Here is a tiny trained network, its code and every weight. The questions are about switching its units off for an input and a class, where a switched-off unit gives its printed mean instead of its output.

import numpy as np


def w(rows, s, z=0):
    codes = np.array(rows[::2]) - 128.0
    scale = np.full(codes.shape[1], s)
    scale[-1] = z or s
    return codes * scale


def f(y):
    return np.maximum(y, 0)


def log_softmax(a):
    a = a - a.max(-1, keepdims=True)
    return a - np.log(np.exp(a).sum(-1, keepdims=True))


def net(x, mask):
    res = np.array(x, float).reshape(1, 7) / 4 @ E
    y = f(res @ A[0][:, :-1].T + A[0][:, -1])
    res = res + np.where(mask, y, B[0][:, -1]) @ B[0][:, :-1]
    return log_softmax(res[-1] @ U[:, :-1].T + U[:, -1])


A, B = {}, {}
E = w([
[135,109,116,131,130,129,111,125,120,147,140],'x0',
[208,3,236,90,76,117,216,224,14,8,177],'x1',
[153,135,107,126,128,147,144,142,147,134,153],'x2',
[120,128,132,149,113,122,129,116,104,143,135],'x3',
[205,162,85,1,246,20,252,20,57,211,116],'x4',
[151,121,126,134,136,124,108,118,135,121,125],'x5',
[124,138,135,127,116,149,128,117,107,146,145],'x6',
],0.0068)
A[0] = w([
[52,250,34,156,127,132,42,86,197,229,79,176],'N0',
[153,134,127,127,141,149,112,115,135,125,97,47],'N1',
[73,214,51,150,168,171,72,84,171,164,64,161],'N2',
[132,47,148,134,126,131,152,161,63,86,75,173],'N3',
[183,42,178,86,82,123,167,193,40,25,161,166],'N4',
[94,167,137,114,116,116,90,130,102,150,129,108],'N5',
[58,221,70,157,155,147,79,63,235,202,92,160],'N6',
[63,106,166,211,33,201,11,220,194,83,147,74],'N7',
[48,77,154,223,59,200,59,193,198,83,144,66],'N8',
[187,19,221,115,98,146,182,194,56,84,137,163],'N9',
[167,139,104,122,126,141,124,146,113,109,134,121],'N10',
[196,155,102,2,214,12,217,48,78,217,140,4],'N11',
[164,129,135,136,131,158,126,159,55,117,131,51],'N12',
],0.0052,0.0017)
B[0] = w([
[99,85,147,122,84,83,79,186,157,59,223,221],'N0',
[90,144,136,124,127,143,129,130,126,155,136,130],'N1',
[86,92,185,133,73,44,65,146,158,70,160,196],'N2',
[106,108,149,141,97,87,75,130,133,129,158,171],'N3',
[82,68,197,128,70,71,31,180,197,87,207,214],'N4',
[124,141,150,103,129,131,108,150,133,153,138,138],'N5',
[57,29,217,126,52,80,81,163,175,93,210,211],'N6',
[179,215,34,91,209,236,255,21,41,193,33,214],'N7',
[210,221,52,92,208,170,183,97,48,210,47,203],'N8',
[56,92,190,148,88,90,59,192,215,106,180,210],'N9',
[107,129,127,162,110,122,113,149,130,133,125,135],'N10',
[194,217,67,166,209,199,200,67,51,175,20,247],'N11',
[113,119,91,129,112,95,103,129,167,143,124,145],'N12',
],0.0053,0.013)
U = w([
[98,54,175,137,86,100,106,160,202,118,254,252],'0',
[186,180,71,134,198,163,179,117,65,147,17,4],'1',
],0.011,0.0015)

Each question gives the input, the list of numbers given to net, and the class t.
The units are the neurons (one row each of A and B). Each row of codes is followed by its name. A weight is (code - 128) times the scale printed after its matrix; where a second scale follows, it is the last column's (A, B and U).
mask holds one flag per neuron, in row order. A switched-off neuron (its flag False) gives its mean, the last column of its row in B, instead of its output. The means were averaged over made-up inputs and are rounded, as every weight is.
A unit's drop is (log p(t) with every unit on - log p(t) with that unit switched off) / (log p(t) with every unit on - log p(t) with every unit switched off).
The circuit of an input: a set's keep is (log p(t) with only the set's units on - log p(t) with every unit switched off) / (log p(t) with every unit on - log p(t) with every unit switched off). Starting from the 12 units with the biggest drops (on a tie, the unit counted first), units are removed one at a time, each time the one whose removal leaves the highest keep (on an exact tie, the one counted first), for as long as the keep stays at least 0.8.
units of the circuit, in order: the units of the circuit, biggest drop first
top k neurons: the k neurons with the biggest drops, biggest first
drop of u: that unit's drop, to one decimal
input [2,6,2,0,6,7,-3], class 0: units of the circuit, in order -> (N4)
input [-4,6,5,-5,6,8,0], class 0: top 2 neurons -> (N4 N7)
input [-1,-7,-2,-1,-8,-8,-5], class 1: top 3 neurons -> (N7 N8 N4)
input [8,1,-7,-5,2,2,1], class 1: top 2 neurons -> (N6 N0)
input [-2,-5,4,-2,5,-3,-1], class 0: top 3 neurons -> (N6 N7 N0)
input [-4,8,4,-5,8,-3,6], class 0: top 2 neurons -> (N4 N9)
input [-5,6,-4,3,-7,1,-6], class 1: top 4 neurons -> (N7 N8 N6 N0)
input [1,-8,5,5,8,-5,2], class 0: top 2 neurons -> (N6 N0)
input [-8,5,7,8,-8,8,-1], class 1: drop of N8 -> 0.3
input [-3,1,7,1,2,-7,-8], class 1: drop of N9 -> 0.4
input [-6,-3,8,5,-7,-5,4], class 1: drop of N7 -> 0.2
